Here is a tiny trained network, its code and every weight. The questions are about switching its units off for an input and a target symbol, where a switched-off unit gives its printed mean instead of its output.

import numpy as np


def w(rows, s, z=0):
    codes = np.array(rows[::2]) - 128.0
    scale = np.full(codes.shape[1], s)
    scale[-1] = z or s
    return codes * scale


def norm(h):
    return h / np.sqrt((h * h).mean(-1, keepdims=True) + 1e-5)


def f(y):
    return y / 2 * (1 + np.tanh(0.7978845608 * (y + 0.044715 * y**3)))


def softmax(a):
    e = np.exp(a - a.max(-1, keepdims=True))
    return e / e.sum(-1, keepdims=True)


def log_softmax(a):
    a = a - a.max(-1, keepdims=True)
    return a - np.log(np.exp(a).sum(-1, keepdims=True))


def net(x, mask):
    ids = ['αβεζηλμξπσφψ'.index(c) for c in x.split()]
    T = len(ids)
    res = E[ids] + P[:T]
    r = norm(res)
    for j in range(2):
        rows = slice(4 * j, 4 * j + 4)
        q, k, v = (r @ M[0][rows].T for M in (Q, K, V))
        z = softmax(np.where(np.tri(T) > 0, q @ k.T / 4**0.5, -1e9)) @ v
        o = O[0][rows]
        res = res + np.where(mask[j], z, o[:, -1]) @ o[:, :-1]
    y = f(norm(res) @ A[0][:, :-1].T + A[0][:, -1])
    res = res + np.where(mask[2:26], y, B[0][:, -1]) @ B[0][:, :-1]
    return log_softmax(norm(res)[-1] @ U[:, :-1].T + U[:, -1])


Q, K, V, O, A, B = {}, {}, {}, {}, {}, {}
E = w([
[103,100,165,150,136,192,98,175,185,81,170],'α',
[37,254,134,132,192,132,100,98,141,106,111],'β',
[162,87,153,154,131,162,94,151,106,134,78],'ε',
[67,137,151,76,152,60,149,119,113,64,118],'ζ',
[48,62,112,108,181,99,83,69,184,127,89],'η',
[130,119,112,155,106,156,122,105,172,47,128],'λ',
[41,123,83,139,191,135,97,90,161,189,138],'μ',
[164,165,180,109,161,64,142,103,147,126,127],'ξ',
[118,140,164,136,76,110,137,80,120,94,78],'π',
[137,102,131,159,147,53,85,119,123,73,138],'σ',
[97,111,156,178,138,150,171,155,145,80,101],'φ',
[104,146,190,178,98,71,151,146,126,151,156],'ψ',
],0.02)
P = w([
[80,190,255,89,58,145,31,237,227,91,78],'0',
[57,168,245,115,107,179,65,157,149,125,128],'1',
[26,152,220,152,159,198,94,76,118,145,156],'2',
[29,148,183,156,144,168,121,89,138,124,153],'3',
[56,168,139,182,141,116,113,116,200,101,111],'4',
[108,134,140,197,161,132,143,98,160,97,123],'5',
[174,142,160,208,200,135,170,96,142,81,147],'6',
[191,185,116,224,183,97,163,139,196,72,126],'7',
],0.0058)
Q[0] = w([
[111,126,177,102,239,132,57,114,201,68,61],'h0',
[188,112,21,10,60,208,166,124,65,233,165],'h0',
[141,153,57,99,127,155,214,226,164,110,91],'h0',
[200,148,121,3,101,163,105,150,150,178,166],'h0',
[101,117,166,183,106,148,129,122,116,114,88],'h1',
[114,160,204,182,201,149,129,90,161,112,111],'h1',
[225,130,71,61,101,103,121,117,60,189,166],'h1',
[128,148,188,214,150,136,52,42,253,103,76],'h1',
],0.0068)
K[0] = w([
[122,66,92,147,112,95,165,70,140,126,87],'h0',
[86,149,197,48,134,156,2,134,131,102,127],'h0',
[150,115,130,71,141,147,56,92,109,147,142],'h0',
[120,91,110,106,127,199,75,153,142,112,112],'h0',
[83,148,117,193,120,119,175,167,120,150,142],'h1',
[189,143,131,184,137,37,190,130,157,144,147],'h1',
[149,145,147,104,139,162,68,133,149,97,144],'h1',
[185,88,77,238,188,114,140,106,145,126,150],'h1',
],0.0085)
V[0] = w([
[150,104,134,110,120,87,134,26,130,77,113],'h0',
[87,39,121,98,131,164,124,151,92,145,38],'h0',
[99,153,163,153,42,74,139,121,87,163,125],'h0',
[102,117,69,112,166,111,89,158,81,142,170],'h0',
[70,106,58,110,130,162,112,139,105,118,117],'h1',
[153,158,149,65,166,111,255,130,135,94,124],'h1',
[70,162,120,114,145,190,98,127,94,124,103],'h1',
[160,162,136,109,110,164,105,105,149,162,140],'h1',
],0.0075)
O[0] = w([
[130,179,166,63,57,217,20,152,76,185,135,145],'h0',
[159,139,100,215,140,190,155,166,141,156,91,101],'h0',
[225,157,171,77,137,183,200,126,151,143,167,190],'h0',
[120,148,197,100,157,58,93,237,175,171,181,2],'h0',
[186,163,203,98,128,136,116,140,61,94,139,66],'h1',
[8,122,156,105,148,159,140,152,160,83,52,113],'h1',
[211,141,126,111,153,145,175,175,108,54,93,145],'h1',
[163,70,3,8,167,108,133,108,176,77,135,68],'h1',
],0.0065,0.0067)
A[0] = w([
[143,81,174,162,166,133,124,65,132,128,78,175],'n0',
[99,176,164,160,178,116,57,131,80,83,71,159],'n1',
[91,102,42,154,169,99,27,112,118,194,206,133],'n2',
[50,179,90,164,112,142,118,95,74,156,114,152],'n3',
[158,137,85,139,100,195,149,87,59,167,141,95],'n4',
[101,103,101,166,83,147,131,109,157,90,156,203],'n5',
[126,156,164,181,49,104,100,128,133,133,160,237],'n6',
[99,194,128,147,154,105,212,169,116,107,172,116],'n7',
[87,91,73,120,186,20,164,83,82,96,72,124],'n8',
[183,145,105,149,117,142,136,105,142,55,86,203],'n9',
[166,142,169,93,109,72,151,117,73,67,118,219],'n10',
[136,166,172,126,91,74,186,94,81,127,90,89],'n11',
[160,40,59,139,68,153,111,136,137,112,121,178],'n12',
[148,130,155,154,137,119,129,111,127,76,184,207],'n13',
[149,154,138,101,114,151,184,55,100,111,141,137],'n14',
[84,168,217,110,100,66,94,126,161,133,164,190],'n15',
[85,173,151,96,90,111,119,79,95,141,71,73],'n16',
[133,145,105,169,108,96,158,139,165,62,135,118],'n17',
[142,41,160,160,128,101,160,159,135,187,78,203],'n18',
[95,157,107,185,130,143,154,130,83,90,136,157],'n19',
[87,163,124,54,193,190,128,130,147,124,125,255],'n20',
[119,2,173,153,118,173,115,134,113,183,126,128],'n21',
[99,134,148,101,103,226,211,150,168,170,41,203],'n22',
[103,131,190,117,123,105,148,98,140,141,68,96],'n23',
],0.0077,0.0018)
B[0] = w([
[126,163,81,112,48,81,128,199,147,184,119,244],'n0',
[137,92,134,93,144,154,93,148,114,119,101,239],'n1',
[195,101,151,126,131,117,143,140,93,119,160,173],'n2',
[186,83,152,115,129,159,175,129,108,119,95,203],'n3',
[129,73,166,112,98,119,133,149,168,73,134,154],'n4',
[144,155,124,95,131,80,181,108,92,136,119,226],'n5',
[161,137,186,83,168,160,151,57,63,139,126,203],'n6',
[145,137,165,73,104,177,127,145,42,212,142,179],'n7',
[114,141,138,145,115,101,86,170,97,133,110,174],'n8',
[106,87,89,109,186,112,127,172,90,160,145,223],'n9',
[117,172,137,182,137,108,128,203,137,145,204,166],'n10',
[123,148,97,122,95,174,120,139,131,135,152,187],'n11',
[117,169,116,90,255,212,137,134,172,167,127,154],'n12',
[169,149,132,96,123,44,152,126,123,132,101,197],'n13',
[120,155,32,86,109,133,148,182,191,138,91,193],'n14',
[103,91,121,84,173,163,172,90,160,175,142,214],'n15',
[188,124,129,149,110,175,109,158,170,107,180,186],'n16',
[123,121,162,133,112,107,147,82,98,146,100,187],'n17',
[106,140,171,74,153,108,116,74,125,220,174,155],'n18',
[148,101,176,137,147,67,121,81,103,135,64,215],'n19',
[133,106,44,177,115,82,125,178,88,107,157,196],'n20',
[44,194,133,101,116,140,115,146,172,131,103,176],'n21',
[158,136,124,219,81,43,110,149,140,128,171,253],'n22',
[132,129,63,160,72,140,136,96,83,148,166,199],'n23',
],0.0059,0.0062)
U = w([
[163,40,147,36,163,126,194,88,169,41,28,59],'α',
[81,161,119,75,121,80,143,220,64,74,149,47],'β',
[183,91,55,206,230,131,141,167,106,185,175,2],'ε',
[81,116,203,171,166,171,123,190,182,59,179,180],'ζ',
[140,119,151,123,141,167,80,212,155,206,75,123],'η',
[84,189,100,83,198,195,98,94,78,94,74,123],'λ',
[219,116,153,117,183,43,77,140,65,112,174,208],'μ',
[41,53,67,108,118,120,44,100,149,124,119,174],'ξ',
[203,153,40,172,32,202,102,145,129,98,153,129],'π',
[128,118,210,88,98,164,117,37,77,186,173,113],'σ',
[110,111,135,254,83,85,138,109,50,115,51,140],'φ',
[88,170,89,147,118,65,209,85,180,183,181,205],'ψ',
],0.0074,0.002)

Each question gives the input, a string of symbols that net reads in full, and the target symbol t.
The units are the heads (4 rows each of Q, K, V and O) and the neurons (one row each of A and B). Each row of codes is followed by its name. A weight is (code - 128) times the scale printed after its matrix; where a second scale follows, it is the last column's (O, A, B and U).
mask holds one flag per unit, heads first, then neurons. A switched-off unit (its flag False) gives its mean, the last column of its rows in O or B, instead of its output. The means were averaged over made-up inputs and are rounded, as every weight is.
A unit's drop is (log p(t) with every unit on - log p(t) with that unit switched off) / (log p(t) with every unit on - log p(t) with every unit switched off).
The circuit of an input: a set's keep is (log p(t) with only the set's units on - log p(t) with every unit switched off) / (log p(t) with every unit on - log p(t) with every unit switched off). Starting from the 12 units with the biggest drops (on a tie, the unit counted first), units are removed one at a time, each time the one whose removal leaves the highest keep (on an exact tie, the one counted first), for as long as the keep stays at least 0.8.
circuit, biggest first: the units of the circuit, biggest drop first
unit that matters most: the unit with the biggest drop
k most important neurons: the k neurons with the biggest drops, biggest first
drop of u: that unit's drop, to one decimal
input π π φ α ψ ψ μ ξ, target ψ: unit that matters most => h1
input ψ ξ ε π α α π ψ, target σ: circuit, biggest first => n6, n7
input μ α α ε, target ε: circuit, biggest first => h1, h0
input φ φ ζ φ φ α φ ζ, target φ: circuit, biggest first => h0, h1, n23
input ξ η μ, target ε: 3 most important neurons => n2, n20, n3
input η μ ε λ β β σ, target σ: circuit, biggest first => h0, h1, n6
input σ φ π λ ε ψ π, target ψ: circuit, biggest first => h0, h1, n14
input λ φ φ φ α φ λ π, target π: circuit, biggest first => n16, n11
input β ε λ, target λ: circuit, biggest first => h0, n12, n22
input β α ζ φ α η, target φ: circuit, biggest first => h0, h1
input ψ ψ η ψ ε σ β, target σ: circuit, biggest first => h1, h0, n7
input ζ ψ μ, target ε: circuit, biggest first => n2, n20
input φ α ξ, target φ: circuit, biggest first => h0, n8
input ξ ε η ζ ε, target η: unit that matters most => n21
input π ζ σ α, target σ: circuit, biggest first => h1, n6
input ζ η π ε, target π: circuit, biggest first => h0, h1
input α α ψ ζ φ α η, target φ: 2 most important neurons => n8, n15
input π φ ψ λ, target ψ: 2 most important neurons => n1, n3
input ζ ζ ξ λ π β, target π: 3 most important neurons => n20, n16, n22
input α ζ ε ψ φ φ ζ ξ, target φ: most important neuron => n8
input α ψ σ λ, target α: 2 most important neurons => n22, n23
input ζ φ η ψ ζ ψ ξ φ, target ψ: drop of h1 => 0.2
input ψ π φ φ η π, target π: drop of n16 => 0.2
input ψ σ ζ α μ φ λ, target φ: drop of n1 => 0.0
input φ φ ξ φ μ, target φ: drop of n15 => 0.1
